Below are the code and all the weights of a small trained network. Each question names an input and a class and asks about switching units off, where a switched-off unit gives its printed mean instead of its output.

import numpy as np


def w(rows, s, z=0):
    codes = np.array(rows[::2]) - 128.0
    scale = np.full(codes.shape[1], s)
    scale[-1] = z or s
    return codes * scale


def f(y):
    return y / 2 * (1 + np.tanh(0.7978845608 * (y + 0.044715 * y**3)))


def log_softmax(a):
    a = a - a.max(-1, keepdims=True)
    return a - np.log(np.exp(a).sum(-1, keepdims=True))


def net(x, mask):
    res = np.array(x, float).reshape(1, 8) / 4 @ E
    y = f(res @ A[0][:, :-1].T + A[0][:, -1])
    res = res + np.where(mask, y, B[0][:, -1]) @ B[0][:, :-1]
    return log_softmax(res[-1] @ U[:, :-1].T + U[:, -1])


A, B = {}, {}
E = w([
[147,139,17,146,193,152,92,102,30,95,45],'x0',
[52,101,128,74,145,46,121,213,115,148,61],'x1',
[136,128,125,131,130,119,132,129,131,137,126],'x2',
[146,159,153,42,104,84,75,28,153,155,76],'x3',
[117,196,105,181,67,52,180,112,163,38,62],'x4',
[162,1,117,108,55,95,122,120,89,87,141],'x5',
[158,210,126,69,142,61,125,161,67,91,229],'x6',
[125,148,24,117,72,148,57,168,191,133,157],'x7',
],0.007)
A[0] = w([
[78,240,143,154,192,163,148,136,187,181,128,147],'n1',
[105,79,157,172,104,177,130,97,188,197,66,123],'n2',
[142,100,129,133,159,166,129,174,111,173,168,57],'n3',
[24,102,101,77,165,69,112,224,106,164,55,146],'n4',
[142,133,70,114,51,148,69,176,205,140,162,111],'n5',
[150,165,134,91,135,93,118,145,87,116,191,113],'n6',
[128,94,176,90,145,159,93,155,147,201,190,70],'n7',
[126,109,120,183,150,157,185,199,111,109,171,124],'n8',
[168,141,188,139,89,146,164,112,189,148,184,68],'n9',
[124,142,57,123,100,133,72,141,151,128,147,86],'n10',
[146,168,139,82,140,99,131,147,107,102,188,109],'n11',
[106,120,203,115,93,111,154,145,195,149,171,39],'n12',
[197,145,125,175,116,189,126,60,141,116,178,126],'n13',
[195,143,85,164,145,189,134,62,113,106,147,82],'n14',
[117,178,130,167,72,83,175,133,178,49,83,84],'n15',
[141,169,118,93,133,96,127,140,93,95,175,107],'n16',
[157,125,74,145,198,132,111,89,42,89,71,25],'n17',
[118,97,158,77,169,183,75,149,114,197,179,109],'n18',
[158,168,134,87,130,90,107,147,85,117,180,103],'n19',
[149,151,116,59,128,113,91,46,120,132,87,111],'n20',
[160,193,133,90,139,118,131,159,92,126,169,84],'n21',
[117,137,104,172,123,126,187,179,130,77,132,104],'n22',
[130,134,66,103,87,140,77,135,168,132,144,96],'n23',
[140,110,221,141,164,116,207,95,72,127,108,129],'n24',
[176,156,140,62,122,96,90,51,131,162,98,121],'n25',
[147,148,164,65,108,93,82,49,160,160,112,118],'n26',
[133,109,220,141,169,102,204,99,75,120,121,133],'n27',
[87,78,120,162,124,179,123,102,169,171,67,135],'n28',
[125,114,106,181,156,148,181,191,103,107,170,124],'n29',
[146,170,119,97,144,96,126,142,92,107,179,89],'n30',
[184,2,125,111,28,95,137,121,90,69,155,171],'n31',
[144,163,126,93,145,88,124,135,92,115,189,110],'n32',
[201,144,118,183,129,175,122,63,128,120,165,86],'n33',
[149,99,99,105,187,183,83,125,62,188,134,73],'n34',
[112,171,106,168,99,78,168,105,158,37,104,106],'n35',
[143,117,204,120,164,118,202,69,68,132,107,135],'n36',
[108,114,244,116,58,99,189,158,227,158,194,1],'n37',
[150,152,156,68,110,93,88,52,148,143,108,113],'n38',
],0.007,0.003)
B[0] = w([
[92,121,121,149,221,67,57,37,83,165,191,240],'n1',
[119,59,116,153,178,152,172,109,190,61,96,212],'n2',
[118,127,147,143,82,141,151,129,99,163,123,161],'n3',
[201,144,241,57,119,25,118,152,143,79,171,253],'n4',
[129,171,65,60,138,159,105,138,166,141,159,205],'n5',
[119,87,121,142,150,148,162,105,164,89,111,187],'n6',
[168,140,123,117,80,139,174,79,68,159,77,198],'n7',
[67,108,163,188,82,138,110,185,143,167,171,191],'n8',
[176,159,145,121,149,100,100,172,85,88,81,187],'n9',
[140,156,81,89,130,168,131,144,146,134,115,168],'n10',
[118,72,117,147,157,151,159,113,168,86,81,182],'n11',
[190,170,91,157,139,147,97,154,55,79,16,186],'n12',
[165,119,213,79,124,57,119,161,165,100,187,218],'n13',
[173,142,203,96,130,71,107,177,115,84,111,202],'n14',
[158,124,148,92,53,147,203,40,98,208,146,222],'n15',
[114,64,123,162,139,157,172,107,167,90,81,177],'n16',
[174,184,79,140,131,158,93,179,73,92,30,214],'n17',
[149,120,139,92,65,131,200,55,111,181,147,218],'n18',
[122,72,126,147,139,152,170,107,178,87,111,185],'n19',
[84,114,158,203,80,155,109,187,114,144,131,200],'n20',
[119,84,119,147,155,129,147,95,148,91,107,175],'n21',
[107,119,143,153,87,141,132,136,104,170,137,174],'n22',
[123,153,89,103,127,154,114,150,152,139,138,170],'n23',
[121,173,56,59,134,172,123,155,181,144,180,205],'n24',
[75,106,158,186,93,142,112,186,129,148,166,207],'n25',
[70,104,154,200,91,150,110,183,124,143,145,206],'n26',
[121,176,64,61,139,169,104,155,181,148,162,205],'n27',
[137,65,128,133,171,139,181,103,186,49,91,202],'n28',
[63,108,158,193,86,148,99,180,129,160,149,188],'n29',
[125,81,120,158,146,150,161,105,156,90,94,174],'n30',
[76,144,108,153,232,78,53,36,98,169,197,251],'n31',
[124,84,119,145,141,147,159,115,166,92,103,182],'n32',
[172,132,205,87,125,72,118,160,135,101,141,199],'n33',
[167,145,133,135,58,146,182,87,68,169,65,202],'n34',
[147,129,133,108,64,142,190,65,92,201,122,220],'n35',
[109,171,65,80,122,174,117,170,180,157,183,203],'n36',
[174,181,91,156,156,151,75,156,45,94,1,240],'n37',
[72,107,158,193,88,157,114,174,119,160,154,198],'n38',
],0.0074,0.006)
U = w([
[190,168,85,164,134,149,97,174,25,78,36,250],'0',
[156,119,141,108,25,147,250,29,83,209,134,39],'1',
[109,21,119,167,183,164,205,95,254,35,105,95],'2',
[28,99,177,231,65,155,99,234,131,165,176,97],'3',
[197,132,243,46,130,26,114,183,164,73,172,117],'4',
[114,182,6,34,139,188,109,169,227,155,185,131],'5',
[71,124,108,170,250,72,41,1,80,166,188,143],'6',
],0.0084,0.0018)

Each question gives the input, the list of numbers given to net, and the class t.
The units are the neurons (one row each of A and B). Each row of codes is followed by its name. A weight is (code - 128) times the scale printed after its matrix; where a second scale follows, it is the last column's (A, B and U).
mask holds one flag per neuron, in row order. A switched-off neuron (its flag False) gives its mean, the last column of its row in B, instead of its output. The means were averaged over made-up inputs and are rounded, as every weight is.
A unit's drop is (log p(t) with every unit on - log p(t) with that unit switched off) / (log p(t) with every unit on - log p(t) with every unit switched off).
The circuit of an input: a set's keep is (log p(t) with only the set's units on - log p(t) with every unit switched off) / (log p(t) with every unit on - log p(t) with every unit switched off). Starting from the 12 units with the biggest drops (on a tie, the unit counted first), units are removed one at a time, each time the one whose removal leaves the highest keep (on an exact tie, the one counted first), for as long as the keep stays at least 0.8.
circuit, biggest first: the units of the circuit, biggest drop first
most important unit: the unit with the biggest drop
k most important neurons: the k neurons with the biggest drops, biggest first
drop of u: that unit's drop, to one decimal
input [-2,-8,6,-7,8,0,-2,-4], class 1: 4 most important neurons : (n15, n35, n4, n22)
input [4,0,2,5,-7,1,-8,-4], class 2: most important unit : n2
input [1,-8,-6,8,-4,0,-2,-2], class 3: circuit, biggest first : (n26, n25)
input [-8,6,-8,-3,2,8,4,2], class 0: 2 most important neurons : (n37, n12)
input [3,-1,1,-2,-6,-2,5,1], class 1: circuit, biggest first : (n34, n18)
input [6,2,-8,5,-8,2,1,6], class 1: 2 most important neurons : (n18, n34)
input [0,-7,-4,5,1,-5,-7,1], class 2: 2 most important neurons : (n2, n28)
input [-6,-5,0,4,-4,2,-6,2], class 0: circuit, biggest first : (n37, n12)
input [1,-2,7,-8,6,-2,7,5], class 3: 3 most important neurons : (n29, n8, n22)
input [-2,4,-7,-6,-8,-1,-1,6], class 1: circuit, biggest first : (n18, n7)
input [-5,-7,8,6,0,-5,-1,-4], class 4: 2 most important neurons : (n13, n9)
input [-3,7,-6,7,-2,-3,4,-2], class 3: circuit, biggest first : (n26, n38)
input [2,-4,5,3,1,2,-5,5], class 2: 2 most important neurons : (n28, n2)
input [5,-4,-7,4,1,6,-8,-4], class 2: circuit, biggest first : (n2)
input [-1,5,-1,6,-1,-6,-5,1], class 3: 4 most important neurons : (n31, n26, n38, n25)
input [-8,-7,-6,-8,3,3,-6,-4], class 0: 3 most important neurons : (n37, n12, n9)
input [-5,-7,-5,-1,1,-6,1,0], class 4: 3 most important neurons : (n13, n31, n33)
input [3,-4,-6,6,-5,6,-6,1], class 2: 3 most important neurons : (n28, n2, n1)
input [-7,-2,1,5,2,-7,-4,4], class 0: 4 most important neurons : (n37, n12, n31, n9)
input [6,-8,-7,-7,5,3,8,-7], class 2: most important unit : n16
input [4,-2,-5,0,0,4,-3,5], class 5: 2 most important neurons : (n1, n37)
input [6,1,3,8,-3,4,2,-1], class 3: drop of n25 : 0.1
input [0,-2,-5,5,0,-8,-1,3], class 6: drop of n1 : 1.8
input [5,-7,8,4,-3,7,4,4], class 4: drop of n1 : 0.3
